Each row has a class, written as a number after it.
[ 22 -29   5 -44  13  11  -3  19  19  12  25  20   8 -24  33  33 -23   2
  56  25  -5 -33  13   6 -14  -9   6  30 -41 -57 -21  -3  27 -32  -2 -75
  27 -35   8  35  16]  9
[ 28 -18  -1 -22  21  -4  24 -22   0  18  27   3  10 -31  45  17  -8   6
  30  48  18   7  -3 -31  11   0  19  12 -25 -22 -19  21  16  -8   2 -44
   3 -36 -30   4  17]  11
[ -9 -18  51 -12 -16  -5  21  24  12  -1  21  25  15  -7  38  25   1  -4
  25  25   5 -10  -2 -14  -2  -4  37  15 -31  -7  -5 -18  15 -10   3 -28
  30 -29  -5  10  41]  3
[ -3  37  14  41  -1  28 -16  31  32  -3  60  81  30  19  -9 -38 -18 -90
  28  33  10 -12 -16  24 -35  -4  19  53 -32  -2 -46  20  -5  52 -14 -37
   9 -18  -4  30  20]  12
[ 34 -27  21   3  28  28 -61  15  21  -9  20  15  49 -43  35 -11  -5 -48
  27  16   8  16  19 -44  48 -50 -20 -13 -26  -1 -13  -8   7 -30   2 -45
   9  69 -24   4 -42]  5
[-35 -26   4 -41  10  18  37  20  19  18  24  24 -17 -48  31 -42   6  11
  13  38  10 -22 -14  25   0  -8   2  21 -15  23  -6  10   6   0  -3 -48
  -5 -31  44  16  25]  9
[ -6  13  27 -14  -4  18  24   4 -18  18  -6  -8  -9 -12  38  26   5  -9
  21  43  13  35  -8 -43  -2 -11 -13  12  21   6  -7 -13  20 -22 -13 -32
  14 -10 -30   6  34]  12
[-15 -12  52 -11  11 -14   1  -4   0  21  37   4  16  43 -30 -17  34 -23
  -7 -20 -10 -42  -7 -26 -60   7 -30 -10  27  59 -58 -25  -9  20 -18  56
 -36  75  29  57  -9]  10
[ 27 -37   8  -4  13   7  26   2 -16  24  21 -15 -11 -12  45  44  -1  37
  32  26  27  11 -31 -22 -22  24  29 -18  -8  -6 -41   7  -1   4  -5 -65
   9 -24 -36   8  11]  11
[ 19  30  60 -22  -5  41  59  23   0   8  40  -8  23 -37  80  25  -9  28
   8  26  27  24 -29 -16 -16  19 -35  53  -3  -2 -14   3  56  19 -32 -43
  20 -29  11 -18  74]  2
[  8   7  -1 -37 -22  44  19   7 -27  31  45 -25  29 -13   7 -59   2  -6
 -32   7 -13   0 -19  -2  29  23   0  24 -16 -44  35 -19  18 -18   5  36
  16  -1 -15  -6  -2]  2
[ 17 -42 -20 -10  -9   9  -5  -6   5   7  -1  16 -13 -86  30   3 -20  -9
  49  26   8  30 -36  18  -6  11 -24   9 -21   3 -21  40 -12  -8   2 -18
  21 -15  -8  45  -8]  1
[ 19 -40  31 -32   2  37  41   0 -20  20  20 -34  -7 -32  15   7 -19  16
  49  46  -1 -12   0  -9  20  13   9  51   8 -34 -54  21  21  -9  -1 -12
   9 -48  27   4  40]  2
[ -7 -29  22  16  -4  -5  25 -21  41  10   0   0 -36  -4  14  47  21  12
   2  25  29   1  -8 -28 -41  16  20   4 -22  22   0 -10  -6   2  -9 -20
  -8  16 -29  11  29]  10
[ -4 -23 -13 -23   1  -1  29   9  -4  22  21  31  -5  -6  11   9 -13  27
  25  35  39  -8  -2  24 -22   2  37  21 -61 -62  -6   5   9  -5  10 -20
  38 -52 -61  11  37]  4
[ 25 -36  52 -35 -27 -12  16   2  -5   7  20   9  15 -36  50 -10  -4  19
  20  28 -13  29   2   0  31  -4 -42   3 -63 -16 -29  13  37 -43  -6 -38
  54 -29 -10  11  -6]  2
[  5  -1  44 -24 -10 -11  32  28 -17  -3  13  -5  -4   6 -20   8  18  -2
 -20  -4  -2 -16 -29 -40  53 -27 -44 -40 -58   3   1 -28   7   3 -17  69
   5   3  -4 -34  22]  10
[ 74  -1 -27 -52  56  13 -22   4  -8   9  47   9   0   6  41 -36  11  70
   2 -34   4 -12  23 -48  -6  11 -25  50 -76  27 -71  64  48  27  19  17
 -17  13 -37  13 -15]  8
[-13  -3   1 -12 -10  32 -30  29 -24  28  62  12  30  35  -9 -15  47  19
 -37 -14   0 -23  14 -42 -70  30 -11 -34   9  38 -43   8  30  12 -26 -42
  22  66  17  41 -80]  12
[ -1   3   2 -33  27  48   7  18  18  12  -2  -6 -19 -66  42  31 -12 -12
  34  29   9  -1 -20 -61  -5  -6   1  35   0   1 -16 -23  19  -2 -18 -35
  -1  -4  13  -3  34]  6
[ 35  10  -1 -44 -17   3  20  15   9  -4   6  22  -5 -64  58  28 -30  22
  29  29 -16  24 -14  30 -32   0  23  24 -39 -32  -7  -8  34 -22  29 -86
  41 -42  -2  19  45]  3
[ 49  -8  -3 -27 -25 -12  10 -23  -8  25  27 -13 -46 -13  33  31   8  19
  19  34  -8  21   6 -47  36 -42  15  55 -24 -30  12  -6  -7 -18 -22 -47
  -1  -9 -67  -5  41]  8
[-45 -36  24 -32 -18  10  28   0 -20  26  11 -49   9 -12  18   7  38 -34
 -22  -7  37   7  24 -29  -2 -16  -1 -22  -5   3  35 -22 -15 -41 -19  47
 -29  68 -27   3  31]  10
[  9  -2  18 -26   5 -29 -42  26   8 -11   2  71  20  20  48   5   4  -2
  34 -36  17  -7  20 -12 -49 -36 -73   4 -91  21 -59   8  20  15  -7   1
  29  33 -22  83 -26]  10
[ 40  -5 -26 -12 -37   3   4   6 -10  32  15   0 -24 -39  23  23 -14  28
  32  32  11  14   6   3 -12   7  21  30 -56 -48 -29  -5  13 -10  21 -11
  18 -30 -25  19  -1]  1
[ 91  26  37 -14 -21  -3 -17   2 -32   3  79  -8  -8 -24  32  14 -33  -6
  10  14 -49 -24 -12  -2 -70  -4 -38  29   6   2 -87  70  15  -1 -49 -42
 -12  54  -5   0  54]  11
[-14 -46   6 -15   3  -2 -48  -6  -7  23  16 -48  46 -48  22 -21  13  -3
  15  -3  27  35   6  19  32  -9 -16  -8 -13  -1  -5  -6 -27 -37   4  -2
 -23  30  12  56 -29]  0
[ 18 -43  31   2 -14  10 -21  -2   8   9  29 -27  11  -2   6 -30  22 -19
 -23 -36   8  -3  -7 -14  41  17 -16   0 -12   5  13  -2 -26 -21  -3  24
 -17  57 -29 -11 -24]  2
[  9 -21   3 -44  16  21  17  -7  -7  -1   2  11   8 -33  20 -18 -10 -32
  45  47  25  32 -11 -37  44 -29 -49   9 -54 -23 -12   8 -11  -6 -17 -12
  14  10 -16  39   7]  12
[ -2  -3  -6 -28   1 -16  30 -37  15  16  -7  20 -23 -33  40  27  13   3
  21  29 -18  35 -27   6 -36 -22  -6  24   6  17  22  14   2 -11 -15 -46
  36 -22 -39  35  -5]  8
[-30 -62  28 -34 -18 -23  -6  16   8  21  12  -7  16 -11   2 -12  -1   7
 -33 -10  26  -1  38 -41  37   1 -22 -12 -96   9   4 -18  18 -32   3  55
   6  11  -1   8  -3]  10
[ 28  31  24  -5  -5  -2  -2  -6  10  10  22  -8 -26 -44  67  26  11   1
  31  27  14  31 -34 -13   1 -14   7  27 -37 -23 -34 -15   3 -28  12 -44
  -1  -8 -73  24  53]  6
[  3 -40  43 -19   2 -34 -31  15  26   0  12  37  39 -12 -10 -73  42  13
 -20  -9  30 -26   5  14  68 -36 -64   2 -79   6   8 -16  26 -30 -19  45
  21  30 -13 -16  -5]  4
[-45 -21   0 -67  16  10  16  14 -11  41 -19   2 -28 -41  25   9 -46   2
   8  35  30  -4 -10 -37  -1  -8 -18  19 -18 -11  -1 -17  30   7   8 -18
  24 -53  35  28  32]  7
[ -2 -39  17 -36 -11  11  23  21 -22  18   2  -9 -39 -33  40  35 -35   5
  22  27  29 -15   7   6 -15  21  23   9 -23  -6 -18 -10   8 -18  18 -24
   9 -31  11   9  69]  7
[-38   7  24 -32  18 -25 -34  27   8  52  20  41  36   1   9 -59 -48 -45
 -15   9  10  17 -37 -26 -26 -24 -58   6 -75 -12 -38 -22  20  25 -25   1
  35   7 -17  56 -47]  11
[ -4 -28  13 -36  16  -9   5 -15  22  -8   5  13 -24   6  23  17  18  -5
  41 -19  23  -8  24 -17 -13 -17   9  36 -26 -28 -34   3 -17  -6   3 -16
 -15  30   7  14  45]  4
[ 50 -52   2 -46   3  -2  21   7 -11  17  20   9  -1 -14  31 -57 -14  48
  11  23 -12  26   3  20 -14 -14  -9 -10 -46   0 -26  -1  27 -30  -4 -61
  27 -15  -1  -5  23]  5
[-22   1  37 -39   0   9  52  -5  18  25   4 -16 -13 -61  31  17   2   6
  -7  16  13  19 -17  26 -58  35 -22  18   8  -9 -19 -24  51 -14   5 -47
  20  -4  31  21   1]  2
[-12 -48  28 -26  -1  14  13  -9   9   8  -8 -29   2 -51  62  21  18   9
  40  30  25  22  16 -20   5 -22 -17  12 -62  12 -37  49  18 -36   0   0
  12   7  -8  20  29]  10
[ -6  32   4 -22  -1  -8  -2  23   0  12  24  14   9 -46  50 -18  -8  12
  -5  26  24  31  -1  17  -8   4  -2  17 -34   0   3 -27  37  -4   9 -51
   0 -37   8  16  23]  0
[ 12 -13  -6 -14  17  11   4 -11  47  20 -18  18 -10 -52  20 -18  10 -14
  49   7   0  37 -33  -2 -24  -4 -10  33 -12  -4 -14 -33  16 -16 -32 -66
   4 -33   8  12  29]  6
[  2   6  26 -34   8  11  21  -4  13  17 -21   2 -20  -1  32  18  -1  -5
  24  21   9  -8 -19  -5 -20  10  -3  13 -57 -36  -1 -30  45 -19  10   6
  43 -37   8   5  37]  7
[-11 -20   9 -36  -9  21   2  20  -6  38  27 -21 -20 -32  35  -4  -5   1
   8  16   9  10 -29 -19 -19  -3  13  13 -22  -5 -28 -20 -10 -15 -15 -46
   6   0 -16  21  32]  6
[ -6 -19  12 -20  23 -20  12 -29  16 -10   8  20   0 -17  31  34  14 -13
  24  16  -5 -10 -17  -9 -21  -4   0   0 -13 -32   1   6   4 -19  -9  -4
  25 -13  -7  28  10]  11
[ 22  -9  19   6  58  21 -24  36  39  11  41  60 -26  30  13 -12   4 -32
  33  27   9 -39  25 -63 -65  -8  65  56  -9  -7 -76 -18  34  22   4 -54
 -37   7 -31 -20  82]  10
[ -4 -58  15 -32   6 -15  15 -20  22  17 -32 -24 -39 -41  22  27 -21  -4
  39  33  40  18  -1 -35  36   1 -15  -4 -64  -7 -17   8   8 -32 -18 -49
  21 -32 -36  18  -1]  6
[  -2   26  -20   -1   22  -14  -23  -46    7    0   21   37  -45  -37
   25 -112   54    0   30   25   15   23   16   -1  -42    3  -19   54
    0   19  -42   19   16    5  -15  -18  -59   24  -10   78   16]  0
[  0 -45  22  -4   5  43 -15  23  -2   9  33 -26  43   8  16 -31   9  -4
  12   0  28 -20  30 -12  48  -2  35  24 -30 -17 -11 -30  10 -19  17  24
   1  12  25   9   9]  5
[ 25  73  40  -8  17  -6 -34  33 -19  -2  47  22 -32  55  12   9  20  50
 -23  18  32 -69  21 -53   9 -11   4  36  -3   6 -86 -25  48  42  34 -19
 -17  50 -30   7  19]  4
[  1  -7  46  24   6   2  20  30 -19  26  52  40  25   3  24 -10  29 -36
  44  37  46 -23   1  16 -77  12   6 -11   2  48 -93  11  -3  30  -6  17
 -16  48 -36  53 -20]  1
[ 11 -16  42   5 -19  17 -27  24  19  31  12 -28  36 -14  18  37  25 -17
  12   5   7 -29   8 -21  19 -31   7  23 -12  16 -13 -29  11 -27   3  15
  -6  23  11 -17  10]  10
[ 22   9  25 -15  -9  43   0  22  25  15  11 -19  16 -28  49  30  -7  -1
   4  35  21 -18   3 -29  14   3  12  49 -49  -2   3 -18  47 -13   8 -11
  13  -2   2 -21  49]  10
[-11 -13 -17 -40   2  60 -18  21  -5  18  33  -2  51 -35  44 -68  14  -4
  -3  26  24 -22  28  28  26   0  39  48 -29  -9  12   2  11 -28  37  12
   6  34   2   0  20]  4
[ 19 -26   8 -30  21  48  10  26  -2  19  10 -13  37 -38  59   5 -28 -36
  40  -6  39  23   9 -41  11   9   6   3 -64 -26  -1   0  49 -24   6 -31
  28 -15 -25  -9  -8]  5
[ 32 -40 -13   0 -22  -2  10   1  -2  12  -2 -16 -10 -45  20  35 -19  16
  36  10  14  53  -2  10 -13 -16 -13  -1 -40 -28 -20  43 -20  -8 -23 -14
   7  -4 -20 -13  19]  1
[ 25  -5 -14 -21  31  -9 -21 -21   3   3   0  -6  11 -23  46  21  -1  16
  61  27  31  37  -7  -9   6 -32 -23  12 -30 -37 -15  39   6   1 -17 -74
  11 -37 -28  47  -3]  0
[ 26  31   0 -26  20   5 -13  33  -6  -5  -7  31 -36 -48  65  -1 -18   1
  37  39  26  20   4 -31  22  -8   0  16 -66 -19 -17 -33  40  -6  22 -52
   3 -30 -32   1  16]  0
[ 39 -27   3 -21   7  34  20  19 -32  -2  21   2  68  38 -25  -4  23  34
   2  26 -14 -39  34 -16  38  19  10 -12 -39 -33  19 -35  32 -41   6  91
  36 -21  -1 -19  -8]  12
[  -1   10   -9   16   -9   -9   20  -10   23   18    5   13   22  -11
    1   19  -15   50   39   22  -15   23   -8   31    7  -22   -8   47
  -26  -46    0   35   18   -3  -15  -12   22 -114   10   16   32]  9
[ 28  -7  23 -10  17  -9   7   0  32  -4   8   0  32  -3  15  27  37 -23
  -8  12  -9  -3  -4  -4  10 -62  -2 -39 -63 -11  19   6 -11 -35  11  40
   4  41 -54 -57   5]  10
[-19  -1  11 -34  20  10   9  20 -17  25  12  -2   8  -9  11   9 -40  16
  14  36  -1  22 -32 -31  24  -2 -23 -21  -7 -29  -5 -12  16  -7  -5 -51
  24 -34 -27  42  -3]  9
[-16  18  19 -20  -3  10   6   6  14   2  19 -11 -34 -58  47  56 -10 -36
  23  31  30  22 -36 -41  25   2   9  24 -19 -48 -10   4  26   1  13 -52
  23 -29  -9  10  36]  1
[  4 -21  30 -10  -7  -2   7  10  -5  15  46  27 -27 -32  30   0  -7   8
  33  78 -26 -22  -6   1  -8 -31  14  12  -2 -10 -35  38  -1 -33 -13 -61
  11 -23 -38  20  41]  9
[ 24 -48  27 -18  12 -11   8   1  14   3   8  13  12 -18  17 -14 -21  -6
  34  27  15  23  21  13   0 -32 -10   4 -35 -21 -26 -22  15 -26  -8 -48
  13  -2   1  14  26]  5
[ 31  -3   2 -38  -8 -42  24 -32  18 -16 -20  45 -28 -16  12  25  -8  33
  33  45 -25   0  -3  30  -2  -6 -24  36 -21 -22  -8 -14  32 -33  22 -39
  48 -80  18  45  36]  12
[-33 -18  -1  14  35  -4   8  18  -3  -3  20  52 -10 -16   7 -83  19 -59
   5 -44  22  -1  -4   9 -63  11 -19 -16  23  89 -61  51 -22  51 -31   5
 -60  46  20   6 -14]  11
[-17  36   9   0  19  34 -29  33   5   1   3   7 -47  27  34 -40  13  44
 -36  11  20 -67 -21 -13 -39  10  -3  49 -38  46 -32  22  24  33   2  61
  14  24 -35  14  18]  6
[ -1 -50  -8 -23  16  19 -11  -5  38  -4  -9  26 -41 -50  15  -8   0  -7
  25  48  16 -14   5 -30   4  -1   4  22 -67  -6 -14   7  20 -13   6 -30
  16   2  -9  24  17]  10
[ 20 -30   3 -20  11  16   2  -3   4  20  -1  -8  -4 -22  29  -3 -11 -21
  31  19  12  28   6 -13  26   8  18  38 -35 -14   6 -11  25 -26  -5 -38
  20 -19 -50  11  12]  8
[ 13  72   3  30 -28  34 -30  26 -27   7  -9 -17  17  26  28  21 -34 -58
  50 -38  41  10 -15   1  18  24  -8  73  70  21 -27 -25  -2  60   7 -10
 -28  -4  20  61  19]  1
[ 17  -5 -22  -7 -11  22  -2  22   4  -2  -4  -3 -38 -29  12   6 -13  17
  21   5   6   8  -3   2  23   1  27  26 -53 -34 -16 -11   6  -8  -1 -32
  11 -46 -10 -14  39]  6
[-88 -14  11 -22   1  12   7  18 -30  34  -2 -41 -85   9  -2 -10  21 -34
  -8  27  25 -39   2 -35  19  -7  78  15   4 -21 -40 -20 -25  -3  67  89
 -22  12 -19  13   6]  1
[ 28 -30  -4 -27  -6  -8  -5 -10   8   6  24 -15  21 -12  27  39 -20  26
  45  38  40  18  13 -16  44 -13   3  26 -75 -70  10 -21 -12  -2 -20 -53
  12 -42   7  43  16]  0
[ 25 -11 -27 -30  17  38  10  10 -12  -8  -5  10  -1 -20  17  61 -24  11
  56  13  -6  -2  22 -33 -22  29  29  14 -29 -44 -29 -28  30 -10  29 -14
  18 -27   8  43  22]  10
[ 63 -24  -2 -14   9  -8  -5 -19  30  -8   1  15 -22 -11  25  50  -3  24
  42  20 -24   0 -13 -11 -15 -11  12  15 -67 -38 -22   8   2 -29  22 -10
  21 -21 -43   6  41]  10
[ -2 -20  32 -23  37  22  31 -36  22  15   7 -14  24 -36  49   9   7 -21
  41  41  10  28 -17 -34  12   9  -4  22  -9 -26 -11  40  30 -24  13 -18
  24 -32 -36  10  -8]  2
[-56   1  41 -24 -30  -6  10  22   6   7   3  26  -3 -22  34  -4  25 -42
  14 -18  -9  -9 -41 -24  42 -29 -52 -11 -54 -17  50 -12   7 -36 -34  34
  44 -25 -13  23 -13]  9
[ 12 -15  22 -34   8 -22  16 -17 -17   1   5 -11  25  47   9 -31  28  25
 -19 -11 -23 -22  26 -21  21  -1 -10  -8 -30  -3   1 -23  12 -27  -1  92
  -1  18  15 -11  -5]  11
[ 26  -9   4 -26  11  41  -5  11   6   9   2   6  14  27  18 -45 -38 -62
  54  -2   0 -27 -20 -21   9   7 -11  70 -31  -3 -15  11 -20  31 -11  83
  -6   7  17  15  32]  1
[-26 -28  23 -29  12  -8 -43 -10  14  12  11  27  16   6  -4 -70  36 -24
 -15 -17 -14 -20  -9 -56  37 -35 -44   7  -5  21  24  36  13 -23 -37  25
  19  32 -18 -19 -15]  4
[ 30  11  28 -39 -21  20  31  12  -1  19   1   7  -7  -7  61 -10 -28  -6
   1  35  32   5   3 -19   3  17 -21  18 -48  26  18 -33  35   3 -17 -44
  12  -1  13 -17  56]  7
[  1  35 -11   9   9 -17  15 -17  15  -2  17  19  -8 -25  11  51 -24 -12
  12  31  -6  34 -29 -19 -20 -14  10 -11 -29 -27  25  12 -29  20  -3  -6
   0 -38 -33   1  -2]  0
[ 68 -14  16  -8  -7 -19  -8   0  43  -5  20  31   3 -40  24   5 -26  23
   1  11  -8  15 -22   5  15 -22 -27  22 -37 -11  18 -24  31 -16 -12 -78
  28 -31   5 -22  36]  5
[-12 -32  27 -13  20   6  13  -2  37   2  -8  13  -5 -63  52 -17   9   0
  27  33  26  18  27  34 -35   6  13  21 -37  -2 -33 -13  68 -44  26 -61
  29 -15  22  21  15]  5
[-16  15 -34  32 -30 -29   8 -14  43 -19  -4  60 -13  22   4  13  18   6
  37 -35 -29  -7  46  35 -41 -21  81  50 -47  -1 -24  57 -24  33  46  18
  -1 -75  32   4  -8]  3
[  4 -21  -9 -16 -12  44  14   4  13  -4  12 -16   0 -27  -3  32  -4 -22
  12  20   8   8   3 -10  10  16  17  17 -16 -40  16 -12   0 -17 -11 -39
  18  -4  34  -5  24]  12
